Each row has a name. Each piece below is followed by the name of the row it came from, unless a question asks for something else. Each question is about the rows just above it.

<25>: [ 15.3  48.7 -10.4  15.8 -13.2  39.8]
<52>: [  1.1 -83.4  11.4 -16.7 -10.3   4.1]
<48>: [ -8.3 -83.4  39.8 -56.4  47.2 -10.3]
The one value in <25> and <48>:  [39.8]
Shared by <48> and <25>:  [39.8]
Which row holds [  1.1 -83.4  11.4 -16.7 -10.3   4.1]?  <52>

<114>: [  4.3  24.7  23.4  21.9  -3.3  20.6  25.3 -24.4  20.5  -6.9  17.6  19.1
  16.9  19.6  19.2  20.5  10.8  12.3  22.7  16.4  20.9  17.3  11.5  13.9
  14.1  17.0 -24.3  20.5  -3.4  15.4  25.2  18.1  24.0   1.2  20.8  19.2
  10.3]
<64>: [ 19.2  19.6  17.3  21.9  25.2  13.9  16.4  20.5  20.5  14.1 -24.3  19.2
 -24.4  24.7  19.1  15.4  12.3  18.1  20.5  20.8  16.9  22.7  17.6  20.6
  -3.4  23.4  10.3  17.0  25.3   1.2  -6.9   4.3  24.0  20.9  11.5  10.8
  16.3]
<34>: [ -6.9  16.3  19.2  17.3  14.1  20.5  25.2   4.3  16.4  19.6  12.3  20.8
  20.9  24.1  25.3  24.7  -3.3  17.6  20.5  19.1  22.7  19.2  16.9  10.8
  10.3  15.4  -3.3  20.5  17.0  11.5  23.4  21.9   1.2  18.1  13.9 -24.3
 -24.4]
[-24.4 -24.3  13.9  18.1   1.2  21.9  23.4  11.5  17.0  20.5  -3.3  15.4
  10.3  10.8  16.9  19.2  22.7  19.1  20.5  17.6  -3.3  24.7  25.3  24.1
  20.9  20.8  12.3  19.6  16.4   4.3  25.2  20.5  14.1  17.3  19.2  16.3
  -6.9] is which row reordered?  <34>
q: [ 19.2  19.6  17.3  21.9  25.2  13.9  16.4  20.5  20.5  14.1 -24.3  19.2
 -24.4  24.7  19.1  15.4  12.3  18.1  20.5  20.8  16.9  22.7  17.6  20.6
  -3.4  23.4  10.3  17.0  25.3   1.2  -6.9   4.3  24.0  20.9  11.5  10.8
  16.3]  <64>
[-24.4 -24.3  -6.9  -3.4  -3.3   1.2   4.3  10.3  10.8  11.5  12.3  13.9
  14.1  15.4  16.4  16.9  17.0  17.3  17.6  18.1  19.1  19.2  19.2  19.6
  20.5  20.5  20.5  20.6  20.8  20.9  21.9  22.7  23.4  24.0  24.7  25.2
  25.3] is which row reordered?  <114>

<121>: [-19.0 -44.4 -53.5  15.3   7.7  21.9 -19.3 -45.4  14.3 -36.7 -24.5  45.7
 -10.6  13.6 -60.8 -91.0  29.9 -20.5 -42.5  12.5  60.1 -13.4  88.9 -26.2
  -4.4  -7.5 -15.5  -9.0 -39.1 -30.5  51.3   8.5   6.0  -9.0  32.1  36.6
  29.3  -4.6   1.5 -16.3  -9.7  37.7  28.1 -26.9  16.1  45.2  50.1 -13.4
   1.8  36.8 -26.2]
<29>: [ 44.8  -7.3 -34.4 -64.5  26.7  11.8  -6.5 -28.6  52.7  54.5   3.6  -6.6
 -10.5 -37.3   1.3 -32.0 -42.5 -20.0  36.8  12.2 -36.8 -70.9   5.6 -34.1
 -19.3  30.5 -49.0  -1.8  48.7 -45.3  51.0 -36.8   9.1 -34.4 -45.8 -62.7
  38.7  38.7   0.2  -4.8  12.3 -15.4  43.5 -73.8   1.6  48.3  42.2 -45.3
 -47.0  -8.9 -18.3]
<71>: [-20.5   5.6 -34.1 -19.3  30.5  11.8  -6.5 -28.6  52.7  54.5   3.6  -6.6
 -10.5 -37.3   1.3 -32.0 -42.5 -20.0  36.8  12.2 -36.8 -70.9   5.6 -34.1
 -19.3  30.5 -49.0  -1.8  48.7 -45.3  51.0 -36.8   9.1 -12.2 -45.8 -62.7
  38.7  38.7   0.2  -4.8  12.3 -15.4  43.5  50.1   1.8  36.8 -13.4  16.1
  45.2 -26.9 -18.3]
<57>: [ 44.8  -7.3 -34.4 -64.5  26.7  11.8  -6.5 -28.6  52.7  54.5   3.6  -6.6
 -10.5 -37.3   1.3 -32.0 -42.5 -20.0  36.8  12.2 -36.8 -70.9   5.6 -34.1
 -19.3  30.5 -49.0  -1.8  48.7 -45.3  51.0 -36.8   9.1 -12.2 -45.8 -62.7
  38.7  38.7   0.2  22.2 -30.8 -35.9  36.5   0.3 -27.8  24.1 -23.5 -49.7
   2.6 -12.6 -19.3]
Which row holds these entries in another order? [-73.8 -70.9 -64.5 -62.7 -49.0 -47.0 -45.8 -45.3 -45.3 -42.5 -37.3 -36.8
 -36.8 -34.4 -34.4 -34.1 -32.0 -28.6 -20.0 -19.3 -18.3 -15.4 -10.5  -8.9
  -7.3  -6.6  -6.5  -4.8  -1.8   0.2   1.3   1.6   3.6   5.6   9.1  11.8
  12.2  12.3  26.7  30.5  36.8  38.7  38.7  42.2  43.5  44.8  48.3  48.7
  51.0  52.7  54.5]  <29>
The row with [-20.5   5.6 -34.1 -19.3  30.5  11.8  -6.5 -28.6  52.7  54.5   3.6  -6.6
 -10.5 -37.3   1.3 -32.0 -42.5 -20.0  36.8  12.2 -36.8 -70.9   5.6 -34.1
 -19.3  30.5 -49.0  -1.8  48.7 -45.3  51.0 -36.8   9.1 -12.2 -45.8 -62.7
  38.7  38.7   0.2  -4.8  12.3 -15.4  43.5  50.1   1.8  36.8 -13.4  16.1
  45.2 -26.9 -18.3] is  <71>
q: [-19.0 -44.4 -53.5  15.3   7.7  21.9 -19.3 -45.4  14.3 -36.7 -24.5  45.7
 -10.6  13.6 -60.8 -91.0  29.9 -20.5 -42.5  12.5  60.1 -13.4  88.9 -26.2
  -4.4  -7.5 -15.5  -9.0 -39.1 -30.5  51.3   8.5   6.0  -9.0  32.1  36.6
  29.3  -4.6   1.5 -16.3  -9.7  37.7  28.1 -26.9  16.1  45.2  50.1 -13.4
   1.8  36.8 -26.2]  <121>
Where do [-26.9  16.1  45.2  50.1 -13.4   1.8  36.8] appear?  <121>
q: [ 44.8  -7.3 -34.4 -64.5  26.7  11.8  -6.5 -28.6  52.7  54.5   3.6  -6.6
 -10.5 -37.3   1.3 -32.0 -42.5 -20.0  36.8  12.2 -36.8 -70.9   5.6 -34.1
 -19.3  30.5 -49.0  -1.8  48.7 -45.3  51.0 -36.8   9.1 -12.2 -45.8 -62.7
  38.7  38.7   0.2  22.2 -30.8 -35.9  36.5   0.3 -27.8  24.1 -23.5 -49.7
   2.6 -12.6 -19.3]  <57>
[ 48.3  42.2 -45.3 -47.0  -8.9 -18.3  44.8  -7.3 -34.4 -64.5  26.7  11.8
  -6.5 -28.6  52.7  54.5   3.6  -6.6 -10.5 -37.3   1.3 -32.0 -42.5 -20.0
  36.8  12.2 -36.8 -70.9   5.6 -34.1 -19.3  30.5 -49.0  -1.8  48.7 -45.3
  51.0 -36.8   9.1 -34.4 -45.8 -62.7  38.7  38.7   0.2  -4.8  12.3 -15.4
  43.5 -73.8   1.6] is which row reordered?  <29>
Which row holds [ 44.8  -7.3 -34.4 -64.5  26.7  11.8  -6.5 -28.6  52.7  54.5   3.6  -6.6
 -10.5 -37.3   1.3 -32.0 -42.5 -20.0  36.8  12.2 -36.8 -70.9   5.6 -34.1
 -19.3  30.5 -49.0  -1.8  48.7 -45.3  51.0 -36.8   9.1 -34.4 -45.8 -62.7
  38.7  38.7   0.2  -4.8  12.3 -15.4  43.5 -73.8   1.6  48.3  42.2 -45.3
 -47.0  -8.9 -18.3]?  <29>

